Below is a small trained network, with its code and all its weights. Each question gives an input and a class and asks what happens when units are switched off, that is, made to give their printed mean instead of their output.

import numpy as np


def w(rows, s, z=0):
    codes = np.array(rows[::2]) - 128.0
    scale = np.full(codes.shape[1], s)
    scale[-1] = z or s
    return codes * scale


def norm(h):
    return h / np.sqrt((h * h).mean(-1, keepdims=True) + 1e-5)


def f(y):
    return np.maximum(y, 0)


def log_softmax(a):
    a = a - a.max(-1, keepdims=True)
    return a - np.log(np.exp(a).sum(-1, keepdims=True))


def net(x, mask):
    res = np.array(x, float).reshape(1, 7) / 4 @ E
    u = 0
    for l in range(4):
        y = f(norm(res) @ A[l][:, :-1].T + A[l][:, -1])
        res = res + np.where(mask[u : u + 6], y, B[l][:, -1]) @ B[l][:, :-1]
        u += 6
    return log_softmax(norm(res)[-1] @ U[:, :-1].T + U[:, -1])


A, B = {}, {}
E = w([
[244,202,24,206,43,110],'x0',
[118,148,114,143,149,149],'x1',
[140,131,110,113,145,134],'x2',
[133,148,134,126,125,131],'x3',
[95,121,51,77,21,237],'x4',
[140,96,107,123,135,114],'x5',
[243,2,216,168,165,152],'x6',
],0.01)
A[0] = w([
[133,115,126,88,79,198,1],'0.n1',
[131,165,128,146,161,39,37],'0.n2',
[74,183,106,96,152,39,118],'0.n3',
[2,170,117,79,155,91,152],'0.n4',
[81,85,99,178,116,109,181],'0.n5',
[101,108,90,112,112,167,136],'0.n6',
],0.013,0.0055)
B[0] = w([
[177,65,213,136,184,203,173],'0.n1',
[206,109,117,70,73,228,174],'0.n2',
[227,221,169,2,162,244,207],'0.n3',
[252,101,60,53,172,127,254],'0.n4',
[194,173,153,104,178,184,162],'0.n5',
[94,62,104,151,83,118,188],'0.n6',
],0.0095,0.0091)
A[1] = w([
[195,111,123,8,105,167,129],'1.n1',
[219,156,110,145,24,162,118],'1.n2',
[165,94,172,166,110,185,86],'1.n3',
[192,173,110,189,101,33,142],'1.n4',
[104,154,3,66,3,147,178],'1.n5',
[106,96,175,101,134,71,2],'1.n6',
],0.012,0.0064)
B[1] = w([
[129,178,108,131,103,197,250],'1.n1',
[71,159,59,165,39,175,206],'1.n2',
[182,224,166,52,90,109,172],'1.n3',
[190,165,203,163,164,238,156],'1.n4',
[19,1,100,206,86,43,205],'1.n5',
[160,59,162,130,109,44,132],'1.n6',
],0.0099,0.016)
A[2] = w([
[125,43,170,240,84,206,156],'2.n1',
[239,101,211,68,115,137,143],'2.n2',
[209,91,171,236,63,142,124],'2.n3',
[233,238,41,209,91,2,3],'2.n4',
[65,154,101,195,55,116,69],'2.n5',
[64,40,132,117,62,207,180],'2.n6',
],0.0088,0.0078)
B[2] = w([
[121,166,158,86,187,177,226],'2.n1',
[111,177,135,148,137,96,254],'2.n2',
[170,147,102,80,177,215,199],'2.n3',
[51,195,51,2,218,52,137],'2.n4',
[110,123,110,154,175,107,169],'2.n5',
[109,225,104,131,107,140,255],'2.n6',
],0.014,0.009)
A[3] = w([
[70,133,175,42,108,150,91],'3.n1',
[172,152,166,158,201,60,255],'3.n2',
[88,177,154,86,92,119,26],'3.n3',
[115,135,98,185,53,50,193],'3.n4',
[112,128,95,57,4,160,130],'3.n5',
[70,127,126,186,81,29,99],'3.n6',
],0.013,0.0071)
B[3] = w([
[197,153,135,103,171,219,170],'3.n1',
[64,29,219,148,170,4,201],'3.n2',
[187,74,201,20,186,108,140],'3.n3',
[106,59,229,108,142,21,157],'3.n4',
[104,130,95,169,49,87,252],'3.n5',
[139,31,238,131,201,98,137],'3.n6',
],0.012,0.011)
U = w([
[232,178,190,60,211,140,62],'0',
[163,157,72,117,74,159,59],'1',
[67,45,184,189,122,4,254],'2',
],0.013,0.0068)

Each question gives the input, the list of numbers given to net, and the class t.
The units are the neurons (one row each of A and B). Each row of codes is followed by its name. A weight is (code - 128) times the scale printed after its matrix; where a second scale follows, it is the last column's (A, B and U).
mask holds one flag per neuron, layer by layer. A switched-off neuron (its flag False) gives its mean, the last column of its row in B, instead of its output. The means were averaged over made-up inputs and are rounded, as every weight is.
A unit's drop is (log p(t) with every unit on - log p(t) with that unit switched off) / (log p(t) with every unit on - log p(t) with every unit switched off).
The circuit of an input: a set's keep is (log p(t) with only the set's units on - log p(t) with every unit switched off) / (log p(t) with every unit on - log p(t) with every unit switched off). Starting from the 12 units with the biggest drops (on a tie, the unit counted first), units are removed one at a time, each time the one whose removal leaves the highest keep (on an exact tie, the one counted first), for as long as the keep stays at least 0.8.
units of the circuit, in order: the units of the circuit, biggest drop first
k most important neurons: the k neurons with the biggest drops, biggest first
top k neurons in layer l: the k neurons of layer l with the biggest drops, biggest first
drop when u is switched off: that unit's drop, to one decimal
input [-2,8,0,0,-6,-3,8], class 2: units of the circuit, in order => 3.n2
input [0,3,8,-2,-2,7,6], class 2: 2 most important neurons => 3.n2, 1.n2
input [4,0,3,-1,-8,-6,-3], class 1: 2 most important neurons => 0.n2, 1.n2
input [2,5,7,7,4,-8,-2], class 2: 2 most important neurons => 1.n5, 0.n3
input [-2,2,1,-4,8,4,7], class 0: units of the circuit, in order => 0.n1, 1.n5
input [3,-6,6,6,-7,-7,-3], class 1: units of the circuit, in order => 0.n2, 1.n2
input [-1,-8,6,8,-4,-3,3], class 2: 4 most important neurons => 3.n2, 1.n2, 0.n3, 0.n4
input [-8,5,5,-1,-2,6,3], class 2: 3 most important neurons => 1.n2, 3.n2, 0.n3
input [-1,-2,4,-6,-3,6,-8], class 0: 2 most important neurons => 0.n3, 0.n4
input [-8,-8,-5,-8,-7,3,-2], class 0: top 2 neurons in layer 3 => 3.n5, 3.n1
input [-1,6,0,6,5,1,3], class 0: 3 most important neurons => 0.n1, 0.n4, 1.n2
input [4,-8,4,-1,1,-4,-3], class 2: 2 most important neurons => 1.n5, 0.n4
input [6,-4,1,1,3,3,-4], class 2: drop when 1.n5 is switched off => 0.5
input [5,-5,2,-6,7,-3,-3], class 2: drop when 1.n5 is switched off => 0.3
input [6,8,5,8,5,6,-1], class 2: drop when 1.n5 is switched off => 0.5
